Below are the code and all the weights of a small trained network. Each question names an input and a class and asks about switching units off, where a switched-off unit gives its printed mean instead of its output.

import numpy as np


def w(rows, s, z=0):
    codes = np.array(rows[::2]) - 128.0
    scale = np.full(codes.shape[1], s)
    scale[-1] = z or s
    return codes * scale


def f(y):
    return y / 2 * (1 + np.tanh(0.7978845608 * (y + 0.044715 * y**3)))


def log_softmax(a):
    a = a - a.max(-1, keepdims=True)
    return a - np.log(np.exp(a).sum(-1, keepdims=True))


def net(x, mask):
    res = np.array(x, float).reshape(1, 2) / 4 @ E
    y = f(res @ A[0][:, :-1].T + A[0][:, -1])
    res = res + np.where(mask, y, B[0][:, -1]) @ B[0][:, :-1]
    return log_softmax(res[-1] @ U[:, :-1].T + U[:, -1])


A, B = {}, {}
E = w([
[170,149,87,23,38],'x0',
[83,250,205,114,135],'x1',
],0.013)
A[0] = w([
[136,147,97,121,104,94],'N1',
[102,155,121,109,66,190],'N2',
[69,155,160,158,233,228],'N3',
[101,180,185,151,159,213],'N4',
[160,132,140,85,6,209],'N5',
[64,171,186,152,120,228],'N6',
[173,72,57,87,86,169],'N7',
[155,110,116,115,156,89],'N8',
[186,43,62,128,66,255],'N9',
],0.016,0.0064)
B[0] = w([
[126,128,123,137,156,149],'N1',
[143,78,189,57,110,194],'N2',
[26,110,81,193,95,250],'N3',
[24,145,87,87,81,228],'N4',
[170,31,198,71,139,251],'N5',
[106,112,116,86,34,230],'N6',
[208,78,146,115,193,223],'N7',
[143,165,175,129,162,135],'N8',
[194,3,193,152,182,244],'N9',
],0.011,0.019)
U = w([
[103,95,134,16,91,177],'0',
[176,157,93,141,118,2],'1',
[13,161,5,132,97,168],'2',
[85,89,69,245,192,204],'3',
[209,51,134,74,238,150],'4',
[118,200,102,152,204,55],'5',
[101,189,106,132,216,50],'6',
],0.012,0.0038)

Each question gives the input, the list of numbers given to net, and the class t.
The units are the neurons (one row each of A and B). Each row of codes is followed by its name. A weight is (code - 128) times the scale printed after its matrix; where a second scale follows, it is the last column's (A, B and U).
mask holds one flag per neuron, in row order. A switched-off neuron (its flag False) gives its mean, the last column of its row in B, instead of its output. The means were averaged over made-up inputs and are rounded, as every weight is.
A unit's drop is (log p(t) with every unit on - log p(t) with that unit switched off) / (log p(t) with every unit on - log p(t) with every unit switched off).
The circuit of an input: a set's keep is (log p(t) with only the set's units on - log p(t) with every unit switched off) / (log p(t) with every unit on - log p(t) with every unit switched off). Starting from all 9 units, units are removed one at a time, each time the one whose removal leaves the highest keep (on an exact tie, the one counted first), for as long as the keep stays at least 0.8.
units of the circuit, in order: the units of the circuit, biggest drop first
top k neurons: the k neurons with the biggest drops, biggest first
drop when u is switched off: that unit's drop, to one decimal
input [2,1], class 4: top 2 neurons	[N4 N3]
input [-4,-4], class 3: units of the circuit, in order	[N5]
input [0,2], class 2: units of the circuit, in order	[N5 N9]
input [7,4], class 4: top 3 neurons	[N4 N5 N3]
input [-8,-8], class 3: top 3 neurons	[N5 N3 N2]
input [-2,-1], class 3: top 2 neurons	[N4 N6]
input [1,5], class 2: top 4 neurons	[N9 N5 N7 N4]
input [-6,-3], class 3: top 2 neurons	[N6 N4]
input [-7,-7], class 3: drop when N2 is switched off	0.1
input [-3,-3], class 3: drop when N7 is switched off	0.2
input [6,3], class 4: drop when N4 is switched off	0.3
